Here is a tiny trained network, its code and every weight. The questions are about switching its units off for an input and a class, where a switched-off unit gives its printed mean instead of its output.

import numpy as np


def w(rows, s, z=0):
    codes = np.array(rows[::2]) - 128.0
    scale = np.full(codes.shape[1], s)
    scale[-1] = z or s
    return codes * scale


def norm(h):
    return h / np.sqrt((h * h).mean(-1, keepdims=True) + 1e-5)


def f(y):
    return np.maximum(y, 0)


def log_softmax(a):
    a = a - a.max(-1, keepdims=True)
    return a - np.log(np.exp(a).sum(-1, keepdims=True))


def net(x, mask):
    res = np.array(x, float).reshape(1, 3) / 4 @ E
    u = 0
    for l in range(2):
        y = f(norm(res) @ A[l][:, :-1].T + A[l][:, -1])
        res = res + np.where(mask[u : u + 4], y, B[l][:, -1]) @ B[l][:, :-1]
        u += 4
    return log_softmax(norm(res)[-1] @ U[:, :-1].T + U[:, -1])


A, B = {}, {}
E = w([
[79,107,110,145,161,164,207,112,254],'x0',
[214,47,231,73,158,130,102,80,146],'x1',
[156,67,165,135,65,94,75,91,218],'x2',
],0.007)
A[0] = w([
[119,179,63,202,56,58,102,162,130,34],'0.n0',
[122,97,165,102,120,100,99,118,204,248],'0.n1',
[132,100,118,183,31,120,2,87,164,1],'0.n2',
[116,142,85,196,56,128,153,147,135,54],'0.n3',
],0.0087,0.0045)
B[0] = w([
[79,132,186,65,154,157,166,183,137,183],'0.n0',
[240,59,86,98,135,66,249,118,120,254],'0.n1',
[116,227,207,182,103,135,16,62,109,202],'0.n2',
[132,155,137,110,119,88,184,187,82,167],'0.n3',
],0.011,0.0084)
A[1] = w([
[121,49,209,134,219,192,177,97,187,79],'1.n0',
[133,133,125,111,125,160,62,160,46,26],'1.n1',
[123,64,87,120,79,107,169,155,255,224],'1.n2',
[186,111,147,223,62,73,83,73,139,3],'1.n3',
],0.01,0.0014)
B[1] = w([
[79,182,254,105,48,52,143,145,140,239],'1.n0',
[127,122,79,186,162,112,131,43,208,206],'1.n1',
[239,57,75,99,101,41,149,55,133,254],'1.n2',
[43,102,68,167,103,244,65,146,147,242],'1.n3',
],0.0095,0.0067)
U = w([
[202,53,111,59,91,51,223,97,144,170],'0',
[73,212,212,127,94,96,109,87,133,159],'1',
[109,67,72,90,175,145,68,188,149,2],'2',
[154,88,105,161,77,237,24,58,124,130],'3',
[51,169,60,109,162,174,187,225,56,157],'4',
[130,78,86,108,168,189,104,177,136,17],'5',
[147,136,10,180,220,112,120,4,102,137],'6',
],0.016,0.0084)

Each question gives the input, the list of numbers given to net, and the class t.
The units are the neurons (one row each of A and B). Each row of codes is followed by its name. A weight is (code - 128) times the scale printed after its matrix; where a second scale follows, it is the last column's (A, B and U).
mask holds one flag per neuron, layer by layer. A switched-off neuron (its flag False) gives its mean, the last column of its row in B, instead of its output. The means were averaged over made-up inputs and are rounded, as every weight is.
A unit's drop is (log p(t) with every unit on - log p(t) with that unit switched off) / (log p(t) with every unit on - log p(t) with every unit switched off).
The circuit of an input: a set's keep is (log p(t) with only the set's units on - log p(t) with every unit switched off) / (log p(t) with every unit on - log p(t) with every unit switched off). Starting from all 8 units, units are removed one at a time, each time the one whose removal leaves the highest keep (on an exact tie, the one counted first), for as long as the keep stays at least 0.8.
circuit, biggest first: the units of the circuit, biggest drop first
unit that matters most: the unit with the biggest drop
k most important neurons: the k neurons with the biggest drops, biggest first
k most important neurons of layer l: the k neurons of layer l with the biggest drops, biggest first
input [-1,4,5], class 3: 3 most important neurons => [0.n2; 1.n3; 0.n0]
input [-6,0,-8], class 6: circuit, biggest first => [1.n1]
input [-5,-2,0], class 1: 4 most important neurons => [0.n1; 0.n0; 1.n2; 1.n3]
input [-7,8,1], class 3: 2 most important neurons => [1.n3; 0.n0]
input [0,1,-3], class 6: circuit, biggest first => [0.n1; 1.n0]
input [-7,-2,-3], class 6: 2 most important neurons of layer 1 => [1.n1; 1.n0]
input [-7,-2,1], class 1: 3 most important neurons => [0.n0; 1.n2; 0.n1]
input [-3,-1,5], class 3: 2 most important neurons => [0.n2; 1.n3]
input [6,-8,-1], class 4: 3 most important neurons of layer 0 => [0.n1; 0.n3; 0.n0]
input [1,-8,6], class 4: circuit, biggest first => [0.n3; 0.n0]
input [2,-8,7], class 1: 2 most important neurons of layer 1 => [1.n2; 1.n3]
input [8,3,-8], class 1: 2 most important neurons => [0.n1; 1.n0]
input [2,-3,0], class 4: 2 most important neurons of layer 0 => [0.n1; 0.n3]
input [-5,-3,8], class 3: circuit, biggest first => [1.n3]
input [-8,-4,-3], class 4: 2 most important neurons of layer 1 => [1.n2; 1.n0]
input [5,4,-6], class 1: 2 most important neurons => [1.n0; 0.n1]
input [7,-1,-7], class 1: 2 most important neurons => [0.n1; 1.n0]
input [0,3,-7], class 1: 2 most important neurons => [0.n1; 0.n2]
input [0,3,-4], class 1: 2 most important neurons => [0.n1; 0.n2]
input [2,-7,-1], class 4: unit that matters most => 0.n1
input [-1,0,0], class 6: 3 most important neurons of layer 1 => [1.n0; 1.n1; 1.n3]
